Here is a tiny trained network, its code and every weight. The questions are about switching its units off for an input and a class, where a switched-off unit gives its printed mean instead of its output.

import numpy as np


def w(rows, s, z=0):
    codes = np.array(rows[::2]) - 128.0
    scale = np.full(codes.shape[1], s)
    scale[-1] = z or s
    return codes * scale


def norm(h):
    return h / np.sqrt((h * h).mean(-1, keepdims=True) + 1e-5)


def f(y):
    return y / 2 * (1 + np.tanh(0.7978845608 * (y + 0.044715 * y**3)))


def log_softmax(a):
    a = a - a.max(-1, keepdims=True)
    return a - np.log(np.exp(a).sum(-1, keepdims=True))


def net(x, mask):
    res = np.array(x, float).reshape(1, 2) / 4 @ E
    u = 0
    for l in range(3):
        y = f(norm(res) @ A[l][:, :-1].T + A[l][:, -1])
        res = res + np.where(mask[u : u + 4], y, B[l][:, -1]) @ B[l][:, :-1]
        u += 4
    return log_softmax(norm(res)[-1] @ U[:, :-1].T + U[:, -1])


A, B = {}, {}
E = w([
[166,123,77,135,136,34,123,86,39,77,23],'x0',
[146,229,253,88,154,98,67,181,170,91,228],'x1',
],0.0037)
A[0] = w([
[127,140,79,162,69,66,110,27,23,74,8,116],'0.n1',
[190,161,255,176,108,85,108,133,102,152,126,63],'0.n2',
[86,183,127,146,106,105,147,233,145,85,133,254],'0.n3',
[180,128,215,57,102,137,73,179,176,150,189,88],'0.n4',
],0.0023,0.0005)
B[0] = w([
[94,96,255,137,124,156,250,47,116,94,65,251],'0.n1',
[62,84,143,116,175,146,91,110,121,84,82,160],'0.n2',
[181,129,35,158,136,62,57,97,183,109,156,151],'0.n3',
[130,38,171,165,126,170,141,142,170,56,69,190],'0.n4',
],0.004,0.0029)
A[1] = w([
[150,137,226,101,75,91,78,159,108,79,101,159],'1.n1',
[159,86,77,108,169,123,113,89,72,114,73,235],'1.n2',
[152,57,89,171,73,155,154,52,81,137,2,254],'1.n3',
[76,141,169,81,143,152,124,150,136,159,205,186],'1.n4',
],0.0044,0.0013)
B[1] = w([
[158,136,132,64,187,120,178,92,146,137,130,186],'1.n1',
[48,216,176,111,183,133,122,103,98,80,122,172],'1.n2',
[158,200,222,70,169,59,140,113,154,70,99,253],'1.n3',
[142,30,82,100,106,65,144,143,71,128,1,160],'1.n4',
],0.0054,0.0071)
A[2] = w([
[79,86,142,154,27,197,117,189,132,177,131,110],'2.n1',
[159,223,135,116,148,82,71,76,115,138,138,32],'2.n2',
[147,220,98,172,75,163,83,153,98,139,205,11],'2.n3',
[101,255,154,83,129,82,174,49,50,123,110,193],'2.n4',
],0.0052,0.0011)
B[2] = w([
[46,139,17,102,115,174,178,83,79,227,154,158],'2.n1',
[88,137,54,172,53,222,135,100,108,213,87,169],'2.n2',
[180,222,149,155,184,119,90,131,113,84,221,113],'2.n3',
[32,188,137,255,107,135,204,124,135,116,89,255],'2.n4',
],0.0057,0.0093)
U = w([
[140,180,88,178,132,130,33,131,45,106,254,61],'0',
[214,127,93,206,86,93,64,129,75,107,175,3],'1',
[38,233,169,228,132,110,242,90,117,82,55,192],'2',
[54,60,32,103,75,176,198,150,115,221,167,210],'3',
[197,72,209,42,187,96,59,180,184,68,159,216],'4',
[153,123,98,205,96,123,64,145,72,68,197,13],'5',
[212,150,121,194,85,112,50,159,79,136,162,9],'6',
],0.0071,0.0031)

Each question gives the input, the list of numbers given to net, and the class t.
The units are the neurons (one row each of A and B). Each row of codes is followed by its name. A weight is (code - 128) times the scale printed after its matrix; where a second scale follows, it is the last column's (A, B and U).
mask holds one flag per neuron, layer by layer. A switched-off neuron (its flag False) gives its mean, the last column of its row in B, instead of its output. The means were averaged over made-up inputs and are rounded, as every weight is.
A unit's drop is (log p(t) with every unit on - log p(t) with that unit switched off) / (log p(t) with every unit on - log p(t) with every unit switched off).
The circuit of an input: a set's keep is (log p(t) with only the set's units on - log p(t) with every unit switched off) / (log p(t) with every unit on - log p(t) with every unit switched off). Starting from all 12 units, units are removed one at a time, each time the one whose removal leaves the highest keep (on an exact tie, the one counted first), for as long as the keep stays at least 0.8.
units of the circuit, in order: the units of the circuit, biggest drop first
most important unit: the unit with the biggest drop
top k neurons: the k neurons with the biggest drops, biggest first
top k neurons in layer l: the k neurons of layer l with the biggest drops, biggest first
drop when u is switched off: that unit's drop, to one decimal
input [-2,4], class 4: most important unit => 2.n4
input [-2,-2], class 3: top 2 neurons in layer 1 => (1.n3; 1.n2)
input [1,7], class 4: units of the circuit, in order => (2.n4; 1.n2; 1.n3; 0.n4)
input [-2,1], class 3: top 2 neurons => (1.n3; 0.n1)
input [1,4], class 4: top 2 neurons => (2.n4; 1.n2)
input [1,5], class 4: top 3 neurons => (2.n4; 1.n2; 1.n3)
input [-3,3], class 4: top 2 neurons in layer 2 => (2.n4; 2.n2)
input [-8,3], class 3: top 3 neurons => (1.n3; 2.n1; 1.n4)
input [-6,1], class 3: drop when 1.n3 is switched off => 1.3
input [-7,2], class 3: drop when 1.n3 is switched off => 1.4
input [-5,6], class 4: drop when 2.n4 is switched off => 0.5
